Below is a small trained network, with its code and all its weights. Each question gives an input and a class and asks what happens when units are switched off, that is, made to give their printed mean instead of their output.

import numpy as np


def w(rows, s, z=0):
    codes = np.array(rows[::2]) - 128.0
    scale = np.full(codes.shape[1], s)
    scale[-1] = z or s
    return codes * scale


def f(y):
    return y / 2 * (1 + np.tanh(0.7978845608 * (y + 0.044715 * y**3)))


def log_softmax(a):
    a = a - a.max(-1, keepdims=True)
    return a - np.log(np.exp(a).sum(-1, keepdims=True))


def net(x, mask):
    res = np.array(x, float).reshape(1, 6) / 4 @ E
    y = f(res @ A[0][:, :-1].T + A[0][:, -1])
    res = res + np.where(mask, y, B[0][:, -1]) @ B[0][:, :-1]
    return log_softmax(res[-1] @ U[:, :-1].T + U[:, -1])


A, B = {}, {}
E = w([
[198,62,160,199,85,148,154],'x0',
[118,117,102,132,129,214,174],'x1',
[127,139,130,126,112,129,120],'x2',
[105,100,150,122,151,162,2],'x3',
[95,127,188,113,133,155,171],'x4',
[132,109,128,131,146,124,141],'x5',
],0.014)
A[0] = w([
[117,175,64,133,108,240,129,187],'n0',
[62,95,180,164,153,125,97,110],'n1',
[135,123,94,105,147,184,139,129],'n2',
[116,58,132,133,141,153,65,36],'n3',
[170,147,128,100,122,85,221,6],'n4',
[126,166,163,124,150,24,97,229],'n5',
[89,162,235,123,119,126,154,253],'n6',
[172,131,180,123,141,82,114,125],'n7',
[157,128,18,136,94,78,91,148],'n8',
[49,190,60,11,211,92,131,32],'n9',
],0.011,0.0031)
B[0] = w([
[120,115,141,188,216,55,140,181],'n0',
[185,182,124,92,176,148,80,164],'n1',
[84,157,130,180,208,104,130,149],'n2',
[146,203,150,99,130,92,76,175],'n3',
[175,190,214,91,165,67,16,188],'n4',
[82,165,76,217,212,169,127,199],'n5',
[151,1,25,76,223,123,113,181],'n6',
[84,126,121,229,103,167,177,154],'n7',
[181,37,44,124,174,52,30,191],'n8',
[171,91,153,187,91,233,2,249],'n9',
],0.0088,0.016)
U = w([
[151,103,141,160,158,131,96,254],'0',
[165,20,70,90,192,111,90,52],'1',
[149,218,208,112,155,89,51,89],'2',
[188,56,215,241,70,194,93,107],'3',
[129,113,125,166,160,134,109,243],'4',
[57,147,139,254,194,118,130,77],'5',
[63,151,127,142,99,134,114,94],'6',
[94,182,137,122,27,148,153,71],'7',
],0.0091,0.0094)

Each question gives the input, the list of numbers given to net, and the class t.
The units are the neurons (one row each of A and B). Each row of codes is followed by its name. A weight is (code - 128) times the scale printed after its matrix; where a second scale follows, it is the last column's (A, B and U).
mask holds one flag per neuron, in row order. A switched-off neuron (its flag False) gives its mean, the last column of its row in B, instead of its output. The means were averaged over made-up inputs and are rounded, as every weight is.
A unit's drop is (log p(t) with every unit on - log p(t) with that unit switched off) / (log p(t) with every unit on - log p(t) with every unit switched off).
The circuit of an input: a set's keep is (log p(t) with only the set's units on - log p(t) with every unit switched off) / (log p(t) with every unit on - log p(t) with every unit switched off). Starting from all 10 units, units are removed one at a time, each time the one whose removal leaves the highest keep (on an exact tie, the one counted first), for as long as the keep stays at least 0.8.
circuit, biggest first: the units of the circuit, biggest drop first
most important unit: the unit with the biggest drop
k most important neurons: the k neurons with the biggest drops, biggest first
drop of u: that unit's drop, to one decimal
input [5,8,0,3,2,4], class 5: 2 most important neurons -> (n9, n0)
input [7,5,1,8,-8,3], class 1: circuit, biggest first -> (n9)
input [2,6,5,-1,3,3], class 5: circuit, biggest first -> (n9, n0)
input [4,-5,3,6,0,2], class 2: 4 most important neurons -> (n3, n9, n1, n6)
input [0,8,1,3,-7,4], class 5: circuit, biggest first -> (n0, n2)
input [4,-3,0,3,4,-6], class 4: 3 most important neurons -> (n9, n8, n4)
input [6,3,-3,-8,-8,1], class 1: 2 most important neurons -> (n8, n9)
input [-3,5,-4,-7,6,-4], class 2: 2 most important neurons -> (n4, n8)
input [5,8,4,2,-3,4], class 5: 2 most important neurons -> (n9, n0)
input [4,-4,5,4,6,7], class 4: 2 most important neurons -> (n8, n9)
input [-7,1,4,-8,-4,6], class 2: 3 most important neurons -> (n4, n6, n7)
input [5,-8,4,8,1,8], class 2: 3 most important neurons -> (n3, n1, n9)
input [4,-7,3,8,1,-1], class 2: 2 most important neurons -> (n3, n1)
input [6,-4,2,-7,-4,-7], class 2: 3 most important neurons -> (n4, n9, n6)
input [-4,2,-1,-7,-5,-7], class 2: most important unit -> n4
input [-4,4,1,-1,7,6], class 1: 2 most important neurons -> (n6, n5)
input [3,-3,3,5,5,5], class 1: 3 most important neurons -> (n6, n9, n4)
input [5,-7,3,-2,3,-3], class 5: 3 most important neurons -> (n9, n7, n5)
input [7,8,-7,2,7,3], class 5: circuit, biggest first -> (n9, n2)
input [-4,-6,-4,-3,1,4], class 5: circuit, biggest first -> (n5)
input [3,0,-3,6,4,-4], class 2: circuit, biggest first -> (n3, n1)
input [6,-8,-7,-7,-3,1], class 5: circuit, biggest first -> (n7, n9)
input [3,8,5,7,4,-5], class 5: drop of n9 -> 0.2
input [4,-1,-1,-8,7,1], class 2: drop of n4 -> 1.8
input [6,-3,-3,6,-7,-7], class 1: drop of n4 -> 0.4
input [7,4,-7,6,3,8], class 4: drop of n3 -> 0.1
input [-5,-7,-2,-3,0,4], class 5: circuit, biggest first -> (n5)
